Here is a tiny trained network, its code and every weight. The questions are about switching its units off for an input and a target symbol, where a switched-off unit gives its printed mean instead of its output.

import numpy as np


def w(rows, s, z=0):
    codes = np.array(rows[::2]) - 128.0
    scale = np.full(codes.shape[1], s)
    scale[-1] = z or s
    return codes * scale


def norm(h):
    return h / np.sqrt((h * h).mean(-1, keepdims=True) + 1e-5)


def f(y):
    return y / 2 * (1 + np.tanh(0.7978845608 * (y + 0.044715 * y**3)))


def softmax(a):
    e = np.exp(a - a.max(-1, keepdims=True))
    return e / e.sum(-1, keepdims=True)


def log_softmax(a):
    a = a - a.max(-1, keepdims=True)
    return a - np.log(np.exp(a).sum(-1, keepdims=True))


def net(x, mask):
    ids = ['αβγδζθμξπστω'.index(c) for c in x.split()]
    T = len(ids)
    res = E[ids] + P[:T]
    u = 0
    for l in range(2):
        q, k, v = (norm(res) @ M[l].T for M in (Q, K, V))
        z = softmax(np.where(np.tri(T) > 0, q @ k.T / 2**0.5, -1e9)) @ v
        res = res + np.where(mask[u], z, O[l][:, -1]) @ O[l][:, :-1]
        u += 1
        y = f(norm(res) @ A[l][:, :-1].T + A[l][:, -1])
        res = res + np.where(mask[u : u + 16], y, B[l][:, -1]) @ B[l][:, :-1]
        u += 16
    return log_softmax(norm(res)[-1] @ U[:, :-1].T + U[:, -1])


Q, K, V, O, A, B = {}, {}, {}, {}, {}, {}
E = w([
[106,99,135,177,178,69,208,119,173,110],'α',
[140,61,178,79,140,51,185,78,117,117],'β',
[44,113,207,140,78,167,186,159,203,205],'γ',
[16,78,82,137,103,124,110,107,132,242],'δ',
[127,114,171,169,183,70,198,98,107,140],'ζ',
[139,68,128,93,179,121,194,167,131,120],'θ',
[151,103,132,181,67,130,170,235,175,188],'μ',
[164,42,61,129,166,134,147,110,107,102],'ξ',
[148,119,123,28,137,146,170,111,191,127],'π',
[138,203,64,125,185,136,172,121,155,107],'σ',
[213,160,110,131,109,149,184,85,85,205],'τ',
[99,149,137,152,117,154,164,7,160,69],'ω',
],0.011)
P = w([
[80,92,52,84,16,44,227,134,114,74],'0',
[86,127,82,114,70,62,223,143,113,98],'1',
[102,145,98,128,106,77,201,143,125,110],'2',
[108,119,113,140,136,93,186,131,133,125],'3',
[121,122,114,150,156,106,169,134,139,139],'4',
[129,129,135,152,182,117,152,129,154,143],'5',
[148,124,148,153,188,144,142,129,155,162],'6',
[151,120,148,149,192,172,130,136,159,165],'7',
[157,129,153,146,198,208,110,136,151,176],'8',
[160,118,166,150,209,220,99,136,154,181],'9',
[154,103,157,149,238,255,103,137,172,189],'10',
],0.0061)
Q[0] = w([
[104,178,161,129,77,83,2,162,68,45],'0.h0',
[82,62,145,158,98,103,148,157,149,167],'0.h0',
],0.0082)
K[0] = w([
[122,95,122,99,106,2,208,132,91,107],'0.h0',
[190,116,92,93,201,218,111,122,128,118],'0.h0',
],0.0088)
V[0] = w([
[120,67,97,135,124,81,86,254,127,193],'0.h0',
[110,170,173,39,67,163,126,168,175,180],'0.h0',
],0.005)
O[0] = w([
[82,2,192,103,96,135,192,216,84,212,25],'0.h0',
[154,138,139,89,135,30,74,126,184,184,2],'0.h0',
],0.0071,0.00091)
A[0] = w([
[78,195,180,233,85,108,149,149,131,110,151],'0.n0',
[134,179,143,172,69,164,40,75,147,37,86],'0.n1',
[155,172,136,85,192,63,71,157,95,182,6],'0.n2',
[121,81,231,72,149,109,72,183,85,199,2],'0.n3',
[143,143,107,109,110,116,95,123,85,1,72],'0.n4',
[11,142,175,86,151,161,105,89,60,60,37],'0.n5',
[61,135,136,167,14,133,89,114,192,193,91],'0.n6',
[127,36,72,120,118,133,65,104,70,87,159],'0.n7',
[119,156,112,142,97,46,127,140,27,135,31],'0.n8',
[189,66,91,114,176,30,113,117,100,139,136],'0.n9',
[164,78,128,175,181,57,89,121,143,132,93],'0.n10',
[80,153,83,89,111,179,177,234,146,188,57],'0.n11',
[187,101,115,114,76,98,79,197,134,84,119],'0.n12',
[112,115,183,113,133,180,135,80,120,97,78],'0.n13',
[94,196,80,107,72,61,94,147,110,136,77],'0.n14',
[202,97,176,84,134,123,215,194,161,121,100],'0.n15',
],0.006,0.0031)
B[0] = w([
[154,219,112,89,164,207,137,164,176,160,172],'0.n0',
[57,172,59,191,74,184,48,226,204,132,144],'0.n1',
[137,142,189,120,170,181,121,72,173,90,110],'0.n2',
[95,111,50,227,94,126,181,160,202,228,157],'0.n3',
[96,244,210,197,127,171,143,106,149,116,138],'0.n4',
[132,131,124,145,120,165,80,146,56,90,113],'0.n5',
[72,254,83,90,159,178,123,95,158,113,172],'0.n6',
[111,217,229,92,90,192,170,126,161,130,162],'0.n7',
[177,222,141,148,104,138,140,70,173,128,113],'0.n8',
[88,245,177,99,114,221,173,152,159,119,210],'0.n9',
[116,151,133,45,116,200,136,146,149,153,154],'0.n10',
[168,216,90,120,177,167,66,135,113,45,191],'0.n11',
[101,165,105,133,122,112,140,246,106,85,104],'0.n12',
[166,117,151,109,168,151,110,145,99,113,129],'0.n13',
[152,106,146,50,170,120,82,99,219,127,111],'0.n14',
[94,186,122,110,227,144,85,144,98,110,253],'0.n15',
],0.0049,0.0037)
Q[1] = w([
[161,95,136,184,40,51,3,107,83,47],'1.h0',
[238,75,168,153,177,147,152,50,135,112],'1.h0',
],0.007)
K[1] = w([
[60,166,134,103,98,3,246,115,109,10],'1.h0',
[57,170,136,223,80,179,37,163,154,182],'1.h0',
],0.0057)
V[1] = w([
[46,134,130,95,83,171,143,140,195,72],'1.h0',
[27,96,104,120,144,150,116,2,108,182],'1.h0',
],0.0065)
O[1] = w([
[98,86,182,185,191,193,10,141,154,164,254],'1.h0',
[1,169,54,83,47,120,94,56,102,176,215],'1.h0',
],0.0073,0.0029)
A[1] = w([
[254,117,149,132,129,147,165,163,145,102,71],'1.n0',
[163,160,114,144,91,152,156,161,44,51,63],'1.n1',
[117,76,129,176,97,63,192,175,176,169,27],'1.n2',
[169,195,126,121,132,158,168,103,64,184,144],'1.n3',
[113,153,88,148,84,130,74,35,143,44,78],'1.n4',
[81,139,131,121,168,143,65,154,138,64,186],'1.n5',
[123,111,44,150,181,105,100,156,157,153,106],'1.n6',
[156,143,84,87,135,29,83,128,156,140,105],'1.n7',
[58,126,69,98,122,158,120,132,118,181,154],'1.n8',
[164,208,99,145,165,147,73,75,131,28,200],'1.n9',
[210,159,106,132,62,53,124,95,66,109,1],'1.n10',
[139,110,149,92,141,85,128,89,137,17,86],'1.n11',
[131,122,160,139,87,209,156,63,139,51,29],'1.n12',
[99,68,185,221,138,69,96,112,104,107,126],'1.n13',
[144,48,165,94,154,124,173,100,104,146,109],'1.n14',
[149,185,160,156,103,177,167,91,155,99,92],'1.n15',
],0.0088,0.0041)
B[1] = w([
[174,145,103,96,112,85,136,184,58,187,167],'1.n0',
[99,139,171,136,153,172,193,72,44,217,143],'1.n1',
[164,83,64,215,124,21,124,133,173,71,136],'1.n2',
[100,134,101,34,176,112,180,134,197,36,201],'1.n3',
[176,219,36,201,155,126,78,177,69,80,177],'1.n4',
[182,87,124,114,159,190,67,65,140,206,206],'1.n5',
[140,140,255,95,51,43,111,147,132,120,178],'1.n6',
[74,89,76,85,185,181,199,126,212,119,135],'1.n7',
[146,111,146,123,189,54,111,180,69,55,254],'1.n8',
[200,75,99,225,97,89,77,60,49,114,242],'1.n9',
[84,89,146,104,24,185,52,118,96,214,133],'1.n10',
[169,98,151,169,38,172,139,171,123,41,138],'1.n11',
[93,130,184,148,185,25,147,82,172,146,169],'1.n12',
[161,153,62,48,89,203,84,175,152,106,133],'1.n13',
[164,189,169,118,101,119,73,181,104,137,172],'1.n14',
[197,157,110,124,151,131,90,131,147,206,186],'1.n15',
],0.006,0.0063)
U = w([
[119,68,107,181,124,81,171,174,170,134,85],'α',
[123,159,210,123,65,124,120,123,125,57,112],'β',
[121,150,151,70,174,144,88,120,222,151,120],'γ',
[68,106,102,78,164,64,85,132,83,100,83],'δ',
[146,184,78,74,137,102,202,107,111,123,142],'ζ',
[88,77,132,148,146,254,162,159,50,105,238],'θ',
[179,124,140,111,137,92,136,209,88,159,136],'μ',
[81,126,173,175,144,98,202,76,99,173,16],'ξ',
[122,51,92,125,105,158,141,132,179,79,101],'π',
[146,175,101,172,93,140,80,113,104,125,210],'σ',
[96,100,100,103,42,124,137,103,90,214,250],'τ',
[177,135,122,156,168,114,82,78,90,105,92],'ω',
],0.0072,0.0016)

Each question gives the input, a string of symbols that net reads in full, and the target symbol t.
The units are the heads (2 rows each of Q, K, V and O) and the neurons (one row each of A and B). Each row of codes is followed by its name. A weight is (code - 128) times the scale printed after its matrix; where a second scale follows, it is the last column's (O, A, B and U).
mask holds one flag per unit, layer by layer, with each layer's heads first. A switched-off unit (its flag False) gives its mean, the last column of its rows in O or B, instead of its output. The means were averaged over made-up inputs and are rounded, as every weight is.
A unit's drop is (log p(t) with every unit on - log p(t) with that unit switched off) / (log p(t) with every unit on - log p(t) with every unit switched off).
The circuit of an input: a set's keep is (log p(t) with only the set's units on - log p(t) with every unit switched off) / (log p(t) with every unit on - log p(t) with every unit switched off). Starting from the 12 units with the biggest drops (on a tie, the unit counted first), units are removed one at a time, each time the one whose removal leaves the highest keep (on an exact tie, the one counted first), for as long as the keep stays at least 0.8.
circuit, biggest first: the units of the circuit, biggest drop first
top k neurons: the k neurons with the biggest drops, biggest first
k most important neurons of layer l: the k neurons of layer l with the biggest drops, biggest first
input θ π β ξ ξ ξ α α, target θ: circuit, biggest first : 0.h0
input ζ μ π α δ ζ π β, target γ: circuit, biggest first : 0.h0, 0.n9
input τ δ τ γ ξ π τ, target ζ: top 2 neurons : 1.n3, 0.n9
input ζ ξ σ σ ξ ξ β ζ μ ω π, target ω: top 2 neurons : 1.n9, 0.n1
input δ ξ π π ζ α, target γ: 2 most important neurons of layer 0 : 0.n9, 0.n10
input ξ γ γ ζ ξ, target θ: circuit, biggest first : 0.h0, 0.n9, 1.n12
input δ π ζ σ ξ μ σ θ σ α, target μ: circuit, biggest first : 1.h0, 1.n0
input π δ ξ μ ζ β β ζ μ ζ ζ, target α: circuit, biggest first : 0.h0, 0.n3, 1.n2
input τ π θ σ ζ τ ξ, target ζ: circuit, biggest first : 1.h0, 0.n7
input ξ μ γ ζ ζ τ ζ, target ζ: circuit, biggest first : 0.n10, 1.h0
input σ β τ τ δ ξ μ α, target μ: 2 most important neurons of layer 1 : 1.n0, 1.n14
input ζ δ θ β δ σ τ α γ, target ζ: circuit, biggest first : 1.h0, 0.n6
input ζ γ β π θ ξ, target γ: 2 most important neurons of layer 1 : 1.n9, 1.n12
input δ ξ σ α π, target δ: circuit, biggest first : 1.h0, 1.n8, 0.n0
input θ ζ β β, target β: top 3 neurons : 1.n14, 1.n11, 0.n0
input τ μ β ξ β α β ξ π ζ, target γ: circuit, biggest first : 0.n10, 0.h0, 1.n8
input θ ζ δ π θ, target γ: top 2 neurons : 0.n15, 0.n9
input α α π θ γ θ, target γ: top 2 neurons : 0.n9, 0.n15
input μ π β, target μ: circuit, biggest first : 1.h0, 1.n0
input θ γ γ ξ, target γ: 2 most important neurons of layer 0 : 0.n9, 0.n7
input δ δ π, target δ: circuit, biggest first : 1.n8, 1.h0
input ζ δ ζ ζ ζ τ, target δ: most important neuron of layer 0 : 0.n6
input τ β γ σ θ α ζ, target γ: top neuron : 0.n11
input ζ ζ ω β, target σ: circuit, biggest first : 0.h0, 1.n4
input β ξ σ δ π σ, target δ: 3 most important neurons of layer 1 : 1.n8, 1.n6, 1.n15
input θ ζ α π μ ξ ζ, target μ: top 2 neurons : 1.n0, 1.n14
input γ α ω ζ α β γ ξ τ, target γ: top 2 neurons : 1.n3, 1.n9
input θ μ τ δ ζ ζ ζ, target δ: top 2 neurons : 1.n8, 0.n12
